B =
[[ -6.014 -16.878  -4.944 -24.953  -5.299  -5.606 -19.412  -4.500 -11.037
   -7.981 -18.747 -18.105 -12.094  17.526]
 [ -2.175 -20.283  -4.005 -20.790  -2.260  -3.474 -20.364  -4.313  -4.241
  -17.858   0.621 -20.953 -18.231  -1.728]]
B[-2][0] => -6.014
B[-1][-7] => -4.313
B[-2][1] => -16.878
B[:, 7] => [-4.500, -4.313]
B[-1][-4] => 0.621
B[-1][11] => -20.953
B[-2][-10] => -5.299
B[-2][8] => -11.037
B[-2][12] => -12.094
B[1][-8] => -20.364
B[1] => [-2.175, -20.283, -4.005, -20.790, -2.260, -3.474, -20.364, -4.313, -4.241, -17.858, 0.621, -20.953, -18.231, -1.728]
B[-1][3] => -20.790
B[-1][-13] => -20.283
B[0] => [-6.014, -16.878, -4.944, -24.953, -5.299, -5.606, -19.412, -4.500, -11.037, -7.981, -18.747, -18.105, -12.094, 17.526]
B[:, -9] => [-5.606, -3.474]
B[0][-8] => -19.412
B[1][5] => -3.474
B[:, 2] => [-4.944, -4.005]
B[:, -3] => [-18.105, -20.953]

x = [ 91  96 147  54  91 109 132  71  79  60  68 172 237  57  45]
x[0] -> 91
x[10] -> 68
x[9] -> 60
x[3] -> 54
x[12] -> 237

a = [ 1.30 -1.69 -8.49 -2.56 -3.53]
a[0] -> 1.30
a[3] -> -2.56
a[1] -> -1.69
a[2] -> -8.49

data =
[[-5.82  1.14  1.16  1.11  1.12 -5.78  1.15 -1.91  1.04  0.97 -5.68  1.18]
 [-2.80  1.07  1.10  1.05  1.05 -3.07  1.08 -0.41  0.99  0.94 -2.86  1.11]
 [ 4.05  3.04  3.21  3.05  3.06  1.60  3.12  5.53  2.93  2.81  2.86  3.19]
 [-4.04  1.45  1.49  1.43  1.43 -4.44  1.47 -0.60  1.35  1.27 -4.13  1.51]
 [-3.28  1.72  1.78  1.70  1.70 -4.04  1.75  0.10  1.61  1.52 -3.55  1.79]
 [-1.83  5.60  5.86  5.58  5.60 -5.27  5.72  5.18  5.31  5.07 -3.34  5.86]
 [ 0.82  2.18  2.29  2.18  2.19 -0.67  2.23  2.81  2.08  1.99  0.13  2.28]
 [-1.87  0.48  0.48  0.46  0.47 -1.78  0.48 -0.60  0.43  0.41 -1.80  0.49]
 [-3.93  1.87  1.94  1.85  1.86 -4.69  1.90 -0.06  1.75  1.66 -4.19  1.95]
 [ 6.44 -0.06 -0.02 -0.03 -0.03  5.90 -0.04  3.26 -0.01  0.02  6.05 -0.05]
 [-3.58  0.05  0.03  0.03  0.03 -3.20  0.04 -1.88  0.01  0.00 -3.34  0.04]
 [-4.24  1.09  1.11  1.06  1.07 -4.45  1.10 -1.09  1.00  0.94 -4.24  1.13]
 [ 0.51 -0.45 -0.47 -0.45 -0.45  0.74 -0.46 -0.24 -0.42 -0.40  0.60 -0.47]
 [-4.14  1.10  1.12  1.08  1.08 -4.31  1.11 -1.06  1.01  0.95 -4.13  1.14]
 [-0.24  2.57  2.69  2.56  2.57 -1.91  2.62  2.70  2.44  2.33 -0.99  2.69]
 [ 4.56  0.15  0.19  0.17  0.17  4.04  0.17  2.54  0.18  0.19  4.22  0.17]]
Rows and columns are counted from 0.
(0, 0) => -5.82
(13, 11) => 1.14
(9, 3) => -0.03
(12, 6) => -0.46
(12, 11) => -0.47
(4, 4) => 1.70
(5, 1) => 5.60
(14, 8) => 2.44
(13, 0) => -4.14
(0, 5) => -5.78
(3, 10) => -4.13
(0, 3) => 1.11
(7, 1) => 0.48
(12, 3) => -0.45
(7, 11) => 0.49
(12, 1) => -0.45
(4, 3) => 1.70
(9, 0) => 6.44
(12, 7) => -0.24
(9, 6) => -0.04
(2, 4) => 3.06
(1, 7) => -0.41
(14, 5) => -1.91
(11, 1) => 1.09
(3, 8) => 1.35
(1, 1) => 1.07
(15, 3) => 0.17
(15, 7) => 2.54
(5, 8) => 5.31
(6, 7) => 2.81
(9, 10) => 6.05
(0, 4) => 1.12
(0, 8) => 1.04
(8, 2) => 1.94
(6, 10) => 0.13
(14, 3) => 2.56
(4, 11) => 1.79
(2, 5) => 1.60
(3, 3) => 1.43

A =
[[89  3  1  3]
 [ 9 28 27 28]
 [ 7 88 90 88]
 [77 71 72 71]
 [84  4  3  5]
 [80 65 66 65]
 [35 11  9 11]]
A[0, 0]: 89
A[2]: [7, 88, 90, 88]
A[5, 3]: 65
A[6, 1]: 11
A[6, 3]: 11
A[6]: [35, 11, 9, 11]
A[0, 3]: 3
A[3, 0]: 77
A[4]: [84, 4, 3, 5]
A[4, 2]: 3

M =
115  160  121  129  163  107  144  127  180  137  139
189  121  241  211   38  145   70  141  198  220   72
141  152  211  145  184  222  150  115  208  125  128
M[-3][0] -> 115
M[:, 5] -> [107, 145, 222]
M[-2][-9] -> 241
M[-2][-2] -> 220
M[2][2] -> 211
M[2][4] -> 184
M[2][-10] -> 152
M[-1][-11] -> 141
M[-2][-4] -> 141
M[-1] -> [141, 152, 211, 145, 184, 222, 150, 115, 208, 125, 128]
M[:, 8] -> [180, 198, 208]

W = [-3.63, -1.97, -2.39, 7.48, 2.76, -6.99, 5.12, -2.24, -1.96, 1.02, 0.05, 5.88]
W[0] = -3.63
W[1] = -1.97
W[6] = 5.12
W[11] = 5.88
W[2] = -2.39
W[5] = -6.99
W[9] = 1.02
